[ -5.1  -2.6   1.2   3.7  -3.6 -10.6  11.4  -5.5 -12.3  25.4  -5.8 -11.8
  -2.6  -6.5   2.8   5.4  -1.2  -1.4  -2.4  -6.2   4.1  -1.9 -11.6  -4.0
   1.7  -9.7   5.3   3.1   4.1   9.2   4.4  -2.1  19.3  -0.3  -0.8   1.0
  -1.9  -5.5  30.3 -30.9   9.0  -2.3  -5.7  -5.1 -18.7   6.2  -1.1  -6.7
 -16.1  -1.5  -0.6   5.3  -4.3  -4.2  -2.7  -3.9   3.1 -11.8  -0.8  10.5
  -9.2   7.5] -> <62>/[61]
[ 24.0   1.7  -3.5  16.7   3.2   0.7  40.1  -1.8   5.2  22.4  -2.6 -11.1
  -3.1   2.8  -1.5   5.8  -1.7   4.7  -4.5  -8.1   5.8   3.5 -11.1  -3.5
  -1.9   0.4   3.7  -0.1 -16.9  14.5   2.3  -3.4  13.7  -1.2  -3.1  -3.8
  -6.9   1.9  -3.8  -1.3   5.3  -0.4  -9.7 -10.2 -26.6  17.5   0.4  -5.1
  -3.3  -1.5  -2.2  -0.6   8.9  -7.3  -5.4   3.0   1.0 -13.3   2.4   1.8
  -8.0  13.2] -> <62>/[59]
[ -6.0  -0.5   1.6   5.2  -6.5 -13.0  20.4  -5.3 -24.0  39.7  -8.4 -14.5
  -1.6  -6.9   1.9   9.3  -0.8   0.6   1.6   0.8  -6.4  -5.9 -13.6  -3.1
   2.1 -18.8   6.7  -0.9   8.8  22.2   5.6  -4.6  38.6   0.8   2.2   5.9
   7.9  -6.4  29.2 -41.8  16.0  -6.0  -8.8 -11.4 -30.2  18.7   7.1  -5.7
 -23.5  -3.1   1.3   7.2  -6.8  -4.1  -5.2  -7.7   5.9 -22.9   2.4  16.0
  -7.9   4.3] -> <62>/[61]
[ 10.4  -3.0   1.4  10.5  -3.8  -9.5  25.9  -5.4 -13.7  49.5 -10.3 -20.3
  -2.5  -7.6   3.9  11.7  -2.8   4.6   2.9 -12.7   2.0  -2.3 -12.5  -9.0
   1.5 -15.1  -2.7  -0.4   6.9  19.2   6.6  -3.9  34.8  -2.4  -0.6  12.1
 -12.2  -9.7  23.5 -33.4  16.9  -5.2  -9.4 -10.7 -32.3  20.7  -3.9  -5.2
 -18.1  -4.7   3.6   6.6   2.7  -6.3  -8.0  -7.6   6.6 -27.0   4.8  11.5
 -14.2  10.8] -> <62>/[60]
[  5.9  -9.7   4.7  -6.5  -5.5 -18.9 -53.2   4.1  -4.6  14.2  23.1  -2.7
  -2.2  -6.3   7.7  -3.4   2.0  -6.7  35.2   5.2   3.2 -14.8  20.1  -9.8
   1.0 -15.1   1.7   2.7  46.2  33.3   4.4  -0.9 -28.7  -1.0  11.3  14.3
  10.0   2.5  23.3 -39.6  -6.1  -9.2   5.2  17.3  -5.5 -26.8  10.0  16.4
  -5.6   1.7  12.1   2.4  -4.5  -0.9 -11.5   3.3   1.4 -11.4  -2.6  -0.8
   1.9  -8.9] -> <60>/[60]
[  5.3  -6.9   6.7  -5.8  -7.6 -11.7 -61.5   4.9  -1.4  17.5  14.6   2.5
   7.5  -4.7  10.4   0.1  -2.4  -3.4  23.9   9.1   4.7 -10.7  13.9 -13.7
  -1.9 -12.5   1.5   0.0  36.8  30.6   4.8   2.4  -2.6   1.2   8.1  18.4
   5.7   2.3 -16.0  -3.7  -3.3   0.9   9.8   6.4 -14.6 -11.9  11.5   3.4
  -5.3   2.0   9.6   2.1  -2.3   4.4  -8.1   0.7   1.6 -18.3  -0.3  -4.5
   1.3 -10.9] -> <60>/[60]
[ -2.7  -6.5   0.5  10.5  -2.3  -6.9  41.6 -10.3  -4.3  31.9  -4.2  -8.3
  -6.9  -2.0   1.1   5.2  -5.8   0.7 -15.2  -8.3  -1.3  -5.0  -8.3   8.0
   3.1 -15.4   1.2  -1.0   3.9  13.4   6.0  -5.9   5.8  -4.1  -0.2  -9.5
  -1.9 -13.3  49.9 -54.4  13.9  -6.7  -4.7  -5.3 -25.4  12.4  -6.5  -1.8
 -17.7  -3.2   4.9   2.1  -8.2  -7.7  -2.9  -7.0   1.5 -11.4   1.4  18.9
  -7.2  18.0] -> <62>/[61]
[ 23.6 -12.6   8.3   4.8  -7.0 -17.5 -43.8   2.9   4.6  35.2  22.6   0.8
   5.6  -5.8   7.4  -1.6  -6.6  -2.5  20.1   1.8  12.1 -15.4   9.9 -14.6
   1.1 -17.7   2.4   1.9  31.2  58.0   9.9  -2.3 -16.2  -1.1   7.2  11.2
   0.2   0.9   9.7 -43.2   0.3  -8.7   4.1   6.4 -43.8 -11.1  12.1   9.6
 -10.6   1.4  16.1   8.7 -10.0  -3.2 -13.4  -5.6  -0.2 -21.0  -0.7   8.5
  -4.5   2.3] -> <60>/[60]
[-14.9  -0.1   2.6   3.5  -7.6 -13.7 -21.7  -9.3 -14.3  31.7  -6.0 -13.1
   3.6  -8.4   5.1   4.8  -7.9  -2.5 -17.4   1.5   6.1  -0.2 -19.3 -20.2
  -0.1 -11.1   4.5  -0.3  -5.0   2.8   5.2  -3.6  42.3  -1.8   2.2   0.6
  -2.9  -2.5  16.1 -35.0  17.4   0.4  -5.7  -1.8 -37.3   3.0  -8.1 -15.9
 -19.5  -4.1  -3.5  14.8  -6.0  -3.6  -1.0  -5.9   5.8 -16.3   1.4  15.8
 -11.6  -0.4] -> <62>/[61]
[ -5.1  -3.0   1.9  -0.7  -3.0 -13.3 -26.8  -5.0  -7.9  19.3  10.5 -13.4
  -2.5  -7.4   1.8   3.1   0.5  -3.3  16.7  -1.2   4.1  -5.0  -2.5 -13.8
   4.1  -8.2   3.9   0.6  21.5  -3.6   4.3   0.0  -7.5  -3.9   4.8   7.0
   2.4  -4.7  31.1 -36.0  -0.7  -5.1  -5.7   7.6  -5.2 -18.7 -13.2  -1.9
 -11.5   3.5   6.0   3.7  -4.9  -0.5  -6.5  -2.8   5.0 -11.0  -1.1   2.3
  -8.7  -4.5] -> <60>/[61]
[  0.0  -7.7   2.1  -1.3  -0.4 -11.0  -0.6  -0.5  -1.4   4.3   9.7  -2.9
  -5.9 -17.8   0.6  -1.6   4.0  -2.8  20.3  -5.8  -0.9  -7.5  13.9   4.8
   2.3  -9.5  -0.4   1.1  32.2  10.4   6.3   0.2 -30.9  -2.9   3.8   3.0
   5.8   0.7  36.0 -35.0  -9.8  -9.6   3.0  11.6  14.6 -19.8  -2.4  13.2
  -4.6   1.1  11.1  -1.0  -5.5  -0.9  -8.1   3.3   1.4  -4.2  -3.0   5.0
   1.2   2.6] -> <60>/[61]
[  5.0  -5.0   1.2  -3.4  -6.6 -18.4 -35.5  -1.7  -8.8  10.3  19.2  -8.1
  -1.3  -5.1   9.1  -3.5  -2.0  -6.9  11.6  -1.0   4.5  -7.7  11.5 -10.3
   2.8  -7.0   2.8   2.1  20.7  27.5   4.7   2.7 -21.4  -1.4   2.5   5.2
   8.2   6.4  26.6 -40.4  -4.0  -7.3   2.4  12.2 -20.0 -26.7  10.9   2.6
  -9.4   2.4   3.8   4.7 -15.7  -3.9 -10.8   1.6   0.5  -3.9  -2.9   6.1
  -4.4  -7.0] -> <60>/[61]
[  7.8 -10.4   5.1   0.1  -4.5 -15.5 -38.7   0.8   3.5  22.2  20.0  -0.4
  -2.9  -2.6   7.6  -0.5  -0.3  -4.6  29.5   1.5   6.2 -12.7  18.3  -7.6
   2.2 -18.0   1.6   1.9  43.2  35.1   7.3   0.9 -34.8  -1.4   7.6   9.4
   5.7  -5.0  31.0 -42.9  -6.7  -9.5   1.7  11.8  -6.5 -20.3  -2.4  16.0
 -10.6   3.8  15.1   2.2  -6.2  -0.6  -8.8  -0.2   1.8 -16.5  -1.4  -2.1
   0.2  -0.7] -> <60>/[61]
[  5.1  -8.2   4.2  -4.3  -3.7 -11.0 -30.8   0.7   5.7  -2.2  18.8   5.7
  -0.4   0.5   2.0  -9.4  -3.4  -7.1   0.7   2.3   4.6  -9.7   9.4  -2.2
   0.8  -1.9  -2.5   3.0  11.2  25.3   2.3   2.5 -28.8   1.0   3.4  -1.4
   9.3   6.0  16.9 -30.0  -9.3  -7.3   2.7  12.2 -14.9 -27.6  10.5   4.4
  -1.5   2.2   7.2   3.2 -14.9  -0.7  -5.6   1.5  -6.7   6.2  -1.9   6.6
   1.9  -1.2] -> <60>/[61]
[ -0.4  -3.7   2.9   5.3  -4.7  -9.1   1.0  -0.5  -6.6  32.2   0.7  -6.9
   1.4  -5.7   3.4   5.1  -6.4  -0.9  -1.4  -2.4   5.2  -4.9  -2.1  -6.3
   1.1 -14.2   2.7   0.8   8.4  21.3   4.9  -3.0  15.2  -1.4   3.5   3.1
  -2.5  -6.4  17.9 -32.7  10.4  -4.0  -2.3  -4.8 -31.4   8.6  -2.8  -0.8
 -15.1  -2.0   5.5   9.3  -2.8  -2.9  -4.4  -3.9   1.3 -16.2   1.6  11.7
  -7.3   6.8] -> <62>/[61]
